Each row is followed by one of two labels, saying whether the row has a hidden trait. Each part has a new trait and two new labels.
(in the rows, 128 means zero)
[103,126,123,123,120,156,144,186,162,156,119,141,148,136,126,132,132]
[85]
[168,125,120,141,122,184,117,173,158,158,120,139,178,139,114,131,98]
[84]
[107,125,124,126,125,155,138,162,146,153,123,136,172,137,123,130,116]
[84]
[92,125,123,127,129,152,138,152,137,152,127,132,140,131,125,129,109]
[85]
[96,125,123,127,135,151,133,137,134,160,130,130,198,124,121,129,150]
[85]
[91,131,124,118,118,166,145,183,163,183,120,146,200,120,125,132,176]
[85]
[80,127,125,123,117,164,144,184,164,160,111,125,112,141,176,132,114]
[85]
[132,127,125,133,117,137,130,183,159,153,119,139,165,140,126,132,112]
[84]
[94,126,123,126,125,156,138,157,149,142,123,135,140,137,138,130,108]
[85]
[90,126,123,127,136,136,137,139,127,162,130,131,217,121,119,128,160]
[85]
[108,129,126,121,109,165,148,199,178,157,113,151,125,139,131,133,141]
[85]
[108,129,126,120,105,174,150,202,194,169,112,151,116,143,136,135,144]
[85]
[105,129,126,120,103,173,149,214,187,165,111,153,111,143,136,134,122]
[84]
[93,130,124,117,126,154,142,162,149,178,123,141,216,117,120,130,179]
[85]
[36,127,126,122,114,165,146,207,174,176,101,111,115,151,204,134,92]
[85]
[86,123,124,130,138,147,133,134,122,139,133,125,173,133,117,127,105]
[84]
[1,128,126,122,113,189,144,215,169,179,95,106,128,160,217,138,82]
[85]
[52,122,122,132,145,144,130,115,112,136,126,100,170,130,157,126,98]
[85]
[84,122,121,130,141,140,130,122,120,152,134,122,192,128,114,127,135]
[85]
[91,125,124,125,126,152,139,158,145,150,122,127,141,138,147,130,116]
[85]
[172,127,122,137,106,186,125,194,182,165,113,149,178,142,119,133,101]
[84]
[92,125,124,127,127,154,138,167,144,157,127,131,157,134,134,129,138]
[85]
[58,140,112,99,125,159,154,162,116,207,123,155,255,93,117,130,216]
[85]
[93,125,124,127,128,152,137,150,142,153,125,135,161,131,119,129,140]
[85]
[91,125,123,126,130,153,137,150,140,149,125,133,164,135,120,129,105]
[85]
[31,124,124,125,131,152,136,155,138,156,111,103,149,143,185,128,92]
[85]
[68,120,121,134,153,141,124,94,92,127,140,114,194,127,113,124,92]
[85]
[101,125,125,125,126,158,138,167,148,154,123,135,154,137,117,130,109]
[84]
[91,128,123,123,131,144,137,146,134,164,130,130,230,121,111,128,163]
[85]
[24,126,124,125,119,175,141,190,154,166,102,109,111,152,204,132,89]
[85]
[144,125,121,142,123,176,114,167,152,151,123,138,199,139,111,131,79]
[84]
[50,127,125,125,120,160,139,179,154,156,107,117,117,145,187,131,104]
[85]
[169,124,118,143,112,199,116,197,172,163,117,145,187,146,110,133,89]
[84]
[150,126,126,126,119,156,138,180,163,155,121,140,150,137,121,131,112]
[84]
[135,124,123,141,134,160,117,139,129,147,130,130,195,133,114,128,99]
[84]
[30,124,123,138,133,151,133,154,135,158,113,104,151,148,186,129,88]
[85]
[93,124,123,129,135,152,133,144,133,144,130,129,154,135,131,128,106]
[85]
[176,121,115,146,117,209,107,183,162,149,119,142,214,148,99,131,83]
[84]
[89,125,124,126,125,147,141,163,154,149,125,137,152,137,122,131,114]
[85]
[1,125,124,126,128,243,139,234,128,205,80,60,125,199,255,150,11]
[85]
[84,129,125,119,125,153,142,164,145,176,120,139,213,121,114,130,164]
[85]
[105,126,125,123,115,160,142,183,164,157,119,142,121,142,126,131,118]
[84]
[66,129,123,123,132,153,138,150,141,172,128,137,227,120,120,128,169]
[85]
[111,124,124,126,131,153,136,159,140,149,128,129,163,133,121,129,109]
[84]
[23,127,125,123,115,171,145,197,165,172,99,110,114,153,203,134,82]
[85]
[122,129,126,121,109,162,149,206,184,166,115,150,119,141,131,134,123]
[84]
[95,126,125,125,123,155,140,170,151,159,123,137,162,131,128,131,145]
[85]
[113,129,127,120,106,165,149,204,182,167,113,150,117,144,132,134,124]
[84]
[162,120,116,149,128,197,106,159,140,152,128,137,225,141,103,129,65]
[84]
[121,127,125,134,117,159,126,182,162,154,119,143,155,138,124,132,110]
[84]
[173,123,118,145,118,198,113,180,159,155,121,141,202,140,113,131,87]
[84]
[94,125,123,125,124,154,136,163,149,156,123,133,135,137,132,130,108]
[85]

Part 2:
[138,155,149,124,169,97,162,206,150,112,135,113,110,113,122,134,146,109,126,155,111,107,112,157,135,134,106,124,147,123,97,121,131,130,58,126,135,167,131,143,130,109,173,135,118,108,124,134,107,95,140,143,93,120,130,156,127,148,149,161,123,143,134,126,142,106,123,125,148,66,105,139,104,129,136,88,128,156,125,145,122,146,102,160,143,151,132,96,126,101,100,128,128,89,128,131,128,120,98,134,127,174,163,98,117,109,124,147,148,82,140,145,111,137,134,129,132,118,148,138,167,142,112,103,108,152,136,152,110,137,132,120,127,106,101,77]
G
[124,117,112,127,99,135,119,120,116,119,156,116,142,125,155,122,101,143,132,127,165,115,136,98,122,130,138,172,115,119,140,119,123,131,177,131,120,122,137,133,127,160,121,128,127,158,137,132,129,134,122,96,132,151,128,109,123,139,130,109,142,107,128,132,121,130,127,137,101,208,66,141,129,119,137,167,94,131,110,143,112,141,132,106,143,132,93,173,138,162,129,150,111,158,134,135,134,129,117,134,130,141,81,113,132,122,142,98,111,99,124,124,135,139,119,128,124,155,125,128,123,131,137,139,146,120,112,145,140,126,123,129,127,123,164,123]
W
[114,139,139,127,139,126,133,165,134,197,133,118,116,140,118,136,135,106,134,141,107,131,130,140,132,124,143,121,142,139,117,125,137,112,111,123,136,147,134,156,122,123,152,135,128,117,156,126,123,116,122,103,97,122,124,153,138,126,142,156,139,151,135,127,142,110,125,127,134,146,101,160,123,112,139,85,140,157,118,122,132,143,137,148,132,121,127,129,142,118,111,122,137,145,126,127,124,109,145,127,124,130,134,159,126,134,128,139,136,109,141,126,127,144,155,138,118,105,131,148,120,136,134,135,119,147,128,149,125,132,134,137,128,138,116,125]
G
[142,121,95,120,84,140,99,136,114,93,152,116,142,121,153,115,88,138,114,130,179,121,150,120,124,127,136,159,125,118,148,121,120,154,211,126,124,137,132,121,120,167,110,121,123,167,131,129,132,133,118,91,141,138,139,85,125,130,119,118,138,105,135,132,122,113,121,137,111,188,88,138,135,123,118,154,154,111,121,128,111,132,136,112,131,129,102,176,129,176,133,145,109,137,130,127,126,113,142,137,123,119,92,73,123,128,134,86,108,107,127,99,139,140,141,140,119,151,112,114,110,147,128,145,126,102,118,156,143,133,127,141,134,118,172,130]
W
[149,141,123,122,132,106,127,127,125,110,118,126,114,104,150,124,134,140,125,131,155,121,127,99,127,133,109,143,150,105,114,112,117,155,97,129,137,120,115,124,135,123,118,133,121,139,78,129,115,110,135,203,125,137,134,89,123,118,120,110,105,132,133,136,114,127,123,121,129,93,89,120,143,145,119,59,141,125,137,125,119,103,125,128,125,135,135,108,99,127,115,127,130,94,133,140,133,141,117,145,130,136,131,1,127,106,119,139,147,101,116,176,113,134,124,139,150,99,143,95,141,141,125,118,113,142,136,131,133,126,122,135,128,102,137,118]
W
[148,146,110,127,115,108,121,128,130,108,123,126,111,103,151,128,137,134,130,142,162,145,119,106,131,130,102,163,148,98,120,110,120,157,101,127,134,140,116,134,135,120,114,135,125,139,89,128,118,109,133,207,137,133,134,103,129,129,130,114,108,137,134,141,121,143,123,125,135,110,100,126,145,144,125,56,135,123,133,123,116,106,112,126,120,125,140,115,95,140,111,120,141,85,133,127,134,136,122,142,128,150,135,18,119,106,122,143,142,107,119,165,120,134,121,88,148,94,141,93,145,143,130,124,112,141,136,143,129,133,125,140,129,103,145,105]
W
[117,141,144,134,122,121,124,150,132,118,127,123,128,143,121,142,131,114,147,147,106,123,131,140,130,123,143,123,147,131,117,122,136,121,112,122,136,159,132,163,122,109,137,137,122,116,156,125,127,121,120,106,105,120,124,140,142,125,146,160,133,143,132,128,142,126,124,127,139,161,115,158,132,115,144,80,136,153,119,117,128,140,134,144,124,117,127,123,136,129,113,123,145,141,127,130,126,117,154,127,127,130,122,176,121,138,124,147,130,114,137,137,131,144,154,108,118,91,130,139,119,135,136,137,121,149,127,151,121,137,133,139,129,146,123,124]
G
[123,135,132,128,130,132,126,197,127,65,146,117,114,124,109,127,128,101,108,142,115,123,131,165,131,125,135,123,140,138,123,131,135,126,125,124,132,136,133,143,116,131,149,136,128,124,156,130,120,124,120,76,109,109,127,146,130,142,120,159,129,138,138,120,143,98,121,128,144,135,104,145,116,118,123,88,157,139,129,118,133,140,135,152,125,128,128,133,137,128,112,124,118,134,125,132,121,93,157,129,124,136,138,161,117,132,125,140,123,106,140,105,125,142,155,137,114,129,127,139,113,152,124,124,109,126,134,136,113,138,134,139,131,133,126,129]
G

Part 3:
[129,151,149,144,165,132,112,129,102,108,77,116,105,135,124,156,101,87,143,147,105,125,92,137,132,158,128,140]
B
[131,147,139,134,174,137,112,129,96,110,57,124,121,139,144,153,99,81,149,152,110,136,96,141,140,157,103,155]
B
[115,173,123,148,185,138,122,128,105,115,89,125,122,142,134,161,112,113,130,154,94,134,89,138,113,167,143,123]
B
[127,142,155,124,176,150,115,120,89,116,85,116,147,154,110,118,100,77,159,103,102,119,79,143,144,106,133,172]
B
[141,150,121,121,133,140,106,135,96,105,37,126,137,127,143,165,64,80,155,150,121,145,122,135,137,191,75,149]
B
[122,146,116,134,144,149,121,126,103,115,84,126,138,140,124,135,95,86,151,132,111,138,104,139,132,142,105,160]
B
[129,152,134,112,164,150,114,128,95,115,54,124,144,140,107,160,79,93,165,119,107,134,101,139,132,145,111,164]
B
[134,141,135,123,157,145,111,128,92,112,52,122,122,141,135,142,82,65,163,134,124,141,105,145,140,151,99,178]
B
[126,146,125,127,148,153,112,125,98,117,66,121,150,149,105,126,80,81,160,106,109,128,118,142,132,120,119,174]
H
[134,130,134,124,154,155,109,124,88,117,52,118,142,154,122,117,91,54,182,111,124,132,105,146,152,122,97,198]
H
[131,159,133,145,173,123,115,135,104,109,70,130,135,128,151,172,93,112,110,169,109,138,104,135,139,189,88,129]
H
[140,143,122,110,147,136,105,135,96,117,64,125,153,136,130,166,74,86,163,147,117,140,122,137,140,172,78,160]
B
[123,151,126,158,143,148,116,123,101,111,83,117,117,147,131,118,105,80,162,122,103,129,101,140,137,130,131,159]
B
[107,161,118,161,163,149,127,121,124,120,111,121,123,145,144,127,127,95,147,134,101,133,90,140,123,119,159,165]
H
[119,178,131,167,207,105,115,141,119,102,92,131,120,111,179,197,107,145,71,212,96,139,94,134,117,226,93,99]
B
[124,161,131,164,168,136,116,128,117,115,76,119,120,140,148,137,111,102,134,154,106,127,99,137,138,161,113,141]
H
[134,137,138,109,153,148,111,128,87,110,75,122,148,142,108,145,71,86,140,119,113,136,106,137,137,141,108,168]
B
[120,158,126,161,173,134,118,128,107,114,97,120,126,139,151,150,106,100,135,152,101,131,96,139,135,155,124,137]
H
[127,151,128,139,168,148,113,132,108,114,80,128,148,143,126,126,92,92,159,143,113,140,107,133,138,137,100,155]
H
[138,158,145,117,199,140,108,136,91,109,49,125,140,135,123,173,84,108,143,149,101,131,101,134,135,173,85,142]
B
[124,145,118,133,147,150,115,126,110,116,77,123,127,138,141,152,104,77,161,128,108,142,107,143,130,146,114,168]
H
[118,144,131,144,151,151,128,124,121,111,70,126,105,149,119,118,59,66,166,120,96,138,92,144,123,127,143,157]
B
[130,140,141,118,165,140,116,128,93,117,46,121,129,147,111,139,96,59,187,118,114,138,111,145,136,130,102,185]
B
[111,170,121,156,173,152,122,123,111,126,106,120,129,149,124,130,114,113,162,128,95,127,91,139,125,132,156,139]
B
[125,142,141,137,159,157,117,125,94,118,60,121,157,150,117,107,88,81,167,113,109,128,98,143,147,127,113,177]
H
[128,141,125,135,133,147,114,126,95,107,63,122,130,143,117,119,97,74,156,122,113,134,107,140,135,135,120,183]
H
[120,152,125,149,147,143,114,127,103,113,90,125,137,142,128,121,97,93,137,130,103,135,117,138,131,137,122,147]
H
[145,129,146,79,160,145,105,132,84,114,31,123,156,142,112,158,65,72,169,128,123,132,117,140,143,150,82,181]
B
[126,152,126,125,152,142,118,125,100,114,75,118,117,144,111,156,80,121,158,131,108,130,100,139,123,146,135,162]
H
[114,161,139,141,178,138,121,128,113,115,84,123,115,140,135,147,120,100,142,143,103,132,89,139,126,113,119,142]
B
[128,158,130,133,168,134,119,127,102,116,76,118,123,137,144,167,86,87,130,150,106,131,101,138,130,170,117,146]
H
[129,142,148,112,167,153,113,126,89,118,53,122,148,149,99,114,73,100,183,108,111,130,95,139,136,125,109,167]
B
[132,145,134,123,165,149,110,128,95,120,74,116,160,143,108,134,81,90,174,117,113,126,107,140,143,139,112,171]
B
[129,143,134,123,161,161,118,122,96,123,70,115,142,153,103,119,92,70,187,92,97,125,106,144,138,106,128,188]
B
[131,145,126,132,146,148,111,127,98,127,69,121,134,141,142,142,80,63,169,136,115,135,110,141,143,144,99,174]
H
[148,140,117,120,135,146,106,130,93,111,31,118,131,136,133,174,65,86,171,141,130,136,126,138,144,160,87,181]
H
[129,156,132,133,172,121,113,134,105,114,102,123,114,130,140,175,94,92,140,163,109,138,106,134,128,184,99,139]
B
[123,155,139,136,177,143,116,127,100,114,67,120,118,147,121,138,102,90,163,125,103,127,89,142,127,136,129,173]
B
[122,150,133,125,176,143,122,126,96,119,74,122,127,148,113,154,101,80,155,128,109,132,99,138,124,140,133,161]
B
[128,142,131,127,138,138,113,128,96,115,63,121,130,141,124,156,91,88,167,130,105,133,102,142,127,140,114,151]
B
[129,153,144,127,186,143,115,127,92,115,64,118,122,146,114,143,94,57,170,127,108,129,87,141,136,142,117,156]
B
[143,141,129,126,139,139,106,138,103,108,32,127,127,138,145,157,67,72,175,156,121,148,117,139,144,177,61,167]
H
[130,142,122,124,127,145,114,126,96,106,62,122,111,140,134,152,89,70,157,139,115,139,100,138,132,158,112,170]
H
[119,165,118,152,161,128,122,133,108,110,82,125,105,133,138,170,100,96,133,161,98,139,90,134,114,178,124,122]
H
[125,148,133,121,176,144,115,127,92,115,70,126,150,142,134,122,85,95,132,126,104,131,100,137,134,146,121,158]
B
[132,142,138,131,159,142,112,127,86,111,62,120,151,142,111,145,78,99,131,127,103,126,103,136,135,145,118,162]
B
